Below is a small trained network, with its code and all its weights. Each question gives an input and a class and asks what happens when units are switched off, that is, made to give their printed mean instead of their output.

import numpy as np


def w(rows, s, z=0):
    codes = np.array(rows[::2]) - 128.0
    scale = np.full(codes.shape[1], s)
    scale[-1] = z or s
    return codes * scale


def norm(h):
    return h / np.sqrt((h * h).mean(-1, keepdims=True) + 1e-5)


def f(y):
    return y / 2 * (1 + np.tanh(0.7978845608 * (y + 0.044715 * y**3)))


def log_softmax(a):
    a = a - a.max(-1, keepdims=True)
    return a - np.log(np.exp(a).sum(-1, keepdims=True))


def net(x, mask):
    res = np.array(x, float).reshape(1, 5) / 4 @ E
    u = 0
    for l in range(4):
        y = f(norm(res) @ A[l][:, :-1].T + A[l][:, -1])
        res = res + np.where(mask[u : u + 8], y, B[l][:, -1]) @ B[l][:, :-1]
        u += 8
    return log_softmax(norm(res)[-1] @ U[:, :-1].T + U[:, -1])


A, B = {}, {}
E = w([
[142,139,124,152,147,125,177,121,125,124,133],'x0',
[171,129,79,135,219,147,83,133,152,165,137],'x1',
[190,123,153,53,133,91,176,184,151,199,124],'x2',
[137,184,137,203,82,128,119,183,93,189,124],'x3',
[163,69,188,173,85,154,95,115,184,99,250],'x4',
],0.012)
A[0] = w([
[110,121,150,150,11,129,163,126,94,134,108,56],'0.n0',
[109,126,173,115,55,147,179,89,79,136,149,43],'0.n1',
[157,120,103,180,130,123,107,153,144,149,94,181],'0.n2',
[104,161,137,220,141,133,69,108,102,75,112,50],'0.n3',
[165,131,133,181,217,156,55,111,107,212,147,72],'0.n4',
[80,194,131,234,97,137,84,180,69,187,175,51],'0.n5',
[204,155,160,137,61,130,134,106,143,215,109,150],'0.n6',
[164,94,124,198,57,131,119,132,161,150,183,3],'0.n7',
],0.011,0.0028)
B[0] = w([
[117,233,104,141,111,75,129,169,219,101,126,205],'0.n0',
[114,160,99,113,120,127,92,206,159,27,121,184],'0.n1',
[154,194,91,174,127,97,132,116,130,175,164,174],'0.n2',
[21,49,38,91,32,156,197,103,114,197,236,215],'0.n3',
[104,206,62,146,153,78,68,232,186,49,144,237],'0.n4',
[244,73,135,165,68,131,138,74,175,211,22,255],'0.n5',
[154,46,123,137,88,140,126,173,84,188,97,210],'0.n6',
[120,191,222,130,179,182,98,127,7,103,175,220],'0.n7',
],0.011,0.0076)
A[1] = w([
[130,176,201,144,146,150,120,70,95,124,128,25],'1.n0',
[76,25,166,104,110,148,135,154,99,165,120,45],'1.n1',
[54,221,87,120,122,96,143,93,61,233,1,69],'1.n2',
[123,171,157,106,123,89,141,93,217,78,121,28],'1.n3',
[181,101,217,135,138,111,128,93,163,137,202,54],'1.n4',
[108,75,125,70,162,122,169,21,163,90,139,7],'1.n5',
[163,82,161,54,158,149,109,128,124,45,152,62],'1.n6',
[162,94,177,44,150,87,176,242,123,218,178,75],'1.n7',
],0.011,0.0018)
B[1] = w([
[127,59,178,123,131,95,100,137,128,164,147,129],'1.n0',
[159,146,69,104,166,202,191,153,153,105,144,151],'1.n1',
[104,164,230,133,167,205,115,150,24,146,198,254],'1.n2',
[107,177,88,94,133,107,90,91,130,79,72,168],'1.n3',
[83,183,157,62,123,134,14,135,17,191,131,180],'1.n4',
[195,60,142,173,126,137,119,128,116,124,17,183],'1.n5',
[229,68,177,186,141,119,136,135,96,153,68,197],'1.n6',
[98,60,13,148,15,146,235,95,207,102,255,249],'1.n7',
],0.0097,0.0095)
A[2] = w([
[143,156,111,148,161,164,140,124,159,118,35,97],'2.n0',
[92,106,83,112,127,89,101,72,109,67,159,161],'2.n1',
[149,197,206,149,136,171,73,104,90,107,112,130],'2.n2',
[78,187,213,112,77,65,165,170,177,21,70,89],'2.n3',
[147,57,178,97,153,116,170,138,108,29,56,66],'2.n4',
[188,68,136,109,217,141,112,100,162,105,58,60],'2.n5',
[168,175,75,137,249,80,73,157,194,113,165,17],'2.n6',
[110,138,225,100,187,127,98,143,71,138,195,6],'2.n7',
],0.012,0.002)
B[2] = w([
[152,57,172,85,88,114,78,134,115,91,166,173],'2.n0',
[135,100,134,182,74,131,138,137,137,130,43,187],'2.n1',
[180,65,108,73,116,115,200,175,113,130,173,253],'2.n2',
[133,244,54,71,172,87,14,159,180,71,141,249],'2.n3',
[126,162,165,140,60,60,120,137,141,158,73,226],'2.n4',
[187,80,136,181,142,91,108,112,148,195,101,207],'2.n5',
[114,245,133,40,136,86,92,149,195,51,85,239],'2.n6',
[95,109,211,139,137,194,123,170,120,118,167,231],'2.n7',
],0.012,0.006)
A[3] = w([
[142,169,136,197,120,120,127,137,144,175,129,99],'3.n0',
[152,152,76,166,245,106,73,99,183,146,161,5],'3.n1',
[128,116,166,128,175,144,83,153,65,129,208,31],'3.n2',
[131,145,120,92,80,79,129,139,125,151,164,189],'3.n3',
[99,74,121,121,170,95,116,98,131,117,121,96],'3.n4',
[204,132,174,180,131,85,138,103,131,183,50,81],'3.n5',
[88,157,141,82,195,181,180,108,59,144,68,57],'3.n6',
[27,111,86,170,131,158,110,5,108,109,106,29],'3.n7',
],0.016,0.0017)
B[3] = w([
[151,73,180,74,169,73,105,115,153,65,51,206],'3.n0',
[80,223,96,90,63,120,121,128,87,63,106,185],'3.n1',
[72,144,179,123,193,155,144,74,115,123,111,255],'3.n2',
[75,121,75,133,224,124,131,42,112,111,86,243],'3.n3',
[146,178,100,121,153,183,141,159,103,221,93,130],'3.n4',
[172,131,145,186,103,142,111,146,129,195,90,250],'3.n5',
[131,87,212,150,120,153,36,74,129,89,206,178],'3.n6',
[159,62,81,59,155,108,251,175,169,120,204,171],'3.n7',
],0.015,0.0082)
U = w([
[78,254,50,102,143,79,47,159,187,20,68,139],'0',
[198,86,158,187,102,113,102,145,150,185,7,252],'1',
[58,126,223,128,194,195,97,108,89,94,167,113],'2',
[75,53,7,127,106,121,233,115,192,113,170,4],'3',
],0.0092,0.0013)

Each question gives the input, the list of numbers given to net, and the class t.
The units are the neurons (one row each of A and B). Each row of codes is followed by its name. A weight is (code - 128) times the scale printed after its matrix; where a second scale follows, it is the last column's (A, B and U).
mask holds one flag per neuron, layer by layer. A switched-off neuron (its flag False) gives its mean, the last column of its row in B, instead of its output. The means were averaged over made-up inputs and are rounded, as every weight is.
A unit's drop is (log p(t) with every unit on - log p(t) with that unit switched off) / (log p(t) with every unit on - log p(t) with every unit switched off).
The circuit of an input: a set's keep is (log p(t) with only the set's units on - log p(t) with every unit switched off) / (log p(t) with every unit on - log p(t) with every unit switched off). Starting from the 12 units with the biggest drops (on a tie, the unit counted first), units are removed one at a time, each time the one whose removal leaves the highest keep (on an exact tie, the one counted first), for as long as the keep stays at least 0.8.
circuit, biggest first: the units of the circuit, biggest drop first
most important unit: the unit with the biggest drop
k most important neurons: the k neurons with the biggest drops, biggest first
top k neurons in layer l: the k neurons of layer l with the biggest drops, biggest first
drop of u: that unit's drop, to one decimal
input [0,-3,3,2,1], class 0: circuit, biggest first => 0.n0
input [2,4,-2,4,-5], class 2: 2 most important neurons => 1.n2, 0.n0
input [-6,3,-6,8,-4], class 1: 2 most important neurons => 0.n5, 1.n7
input [1,-1,6,-7,-8], class 2: 3 most important neurons => 1.n2, 3.n6, 0.n5
input [0,2,-8,-7,3], class 3: 3 most important neurons => 0.n3, 3.n7, 0.n5
input [4,8,-7,8,7], class 0: 3 most important neurons => 0.n4, 1.n2, 3.n1
input [-4,-7,1,1,6], class 0: 2 most important neurons => 0.n0, 0.n1
input [7,-5,1,-1,5], class 0: 4 most important neurons => 0.n1, 0.n0, 2.n3, 1.n2
input [-8,-7,-7,-8,-7], class 1: 3 most important neurons => 0.n4, 1.n5, 1.n7
input [3,-6,-1,3,4], class 0: top 2 neurons in layer 0 => 0.n0, 0.n1
input [6,7,7,6,-1], class 0: 2 most important neurons => 0.n4, 0.n3
input [2,8,-5,-4,6], class 0: 2 most important neurons => 0.n4, 1.n2
input [6,-3,-4,7,7], class 1: 3 most important neurons => 0.n5, 1.n2, 0.n0
input [-6,-8,0,-7,5], class 0: 2 most important neurons => 2.n3, 0.n1
input [-4,-2,0,5,-1], class 1: most important unit => 0.n5
input [5,-5,-7,-2,-7], class 2: 4 most important neurons => 1.n2, 1.n7, 3.n6, 0.n4
input [8,-4,4,-2,4], class 0: top 4 neurons in layer 0 => 0.n1, 0.n3, 0.n0, 0.n5
input [7,3,-1,-4,1], class 1: 2 most important neurons => 0.n0, 0.n2
input [4,-5,6,5,8], class 2: 2 most important neurons => 0.n7, 0.n3
input [0,4,-5,-1,3], class 3: circuit, biggest first => 0.n3
input [6,-5,6,2,4], class 3: top 2 neurons in layer 1 => 1.n7, 1.n3
input [-5,6,7,-6,6], class 3: top 2 neurons in layer 1 => 1.n7, 1.n2
input [-4,-3,5,0,5], class 2: top 2 neurons in layer 3 => 3.n2, 3.n7
input [-4,-5,-7,5,-6], class 3: top 2 neurons in layer 0 => 0.n3, 0.n7
input [4,-7,-5,-4,4], class 0: drop of 2.n3 => 0.7
input [4,-6,4,0,0], class 0: drop of 0.n0 => 0.1
input [-4,-5,8,-2,1], class 3: circuit, biggest first => 1.n7
input [-5,0,5,1,1], class 3: drop of 1.n1 => 0.0
input [-1,-7,5,-5,4], class 0: drop of 2.n3 => 0.1
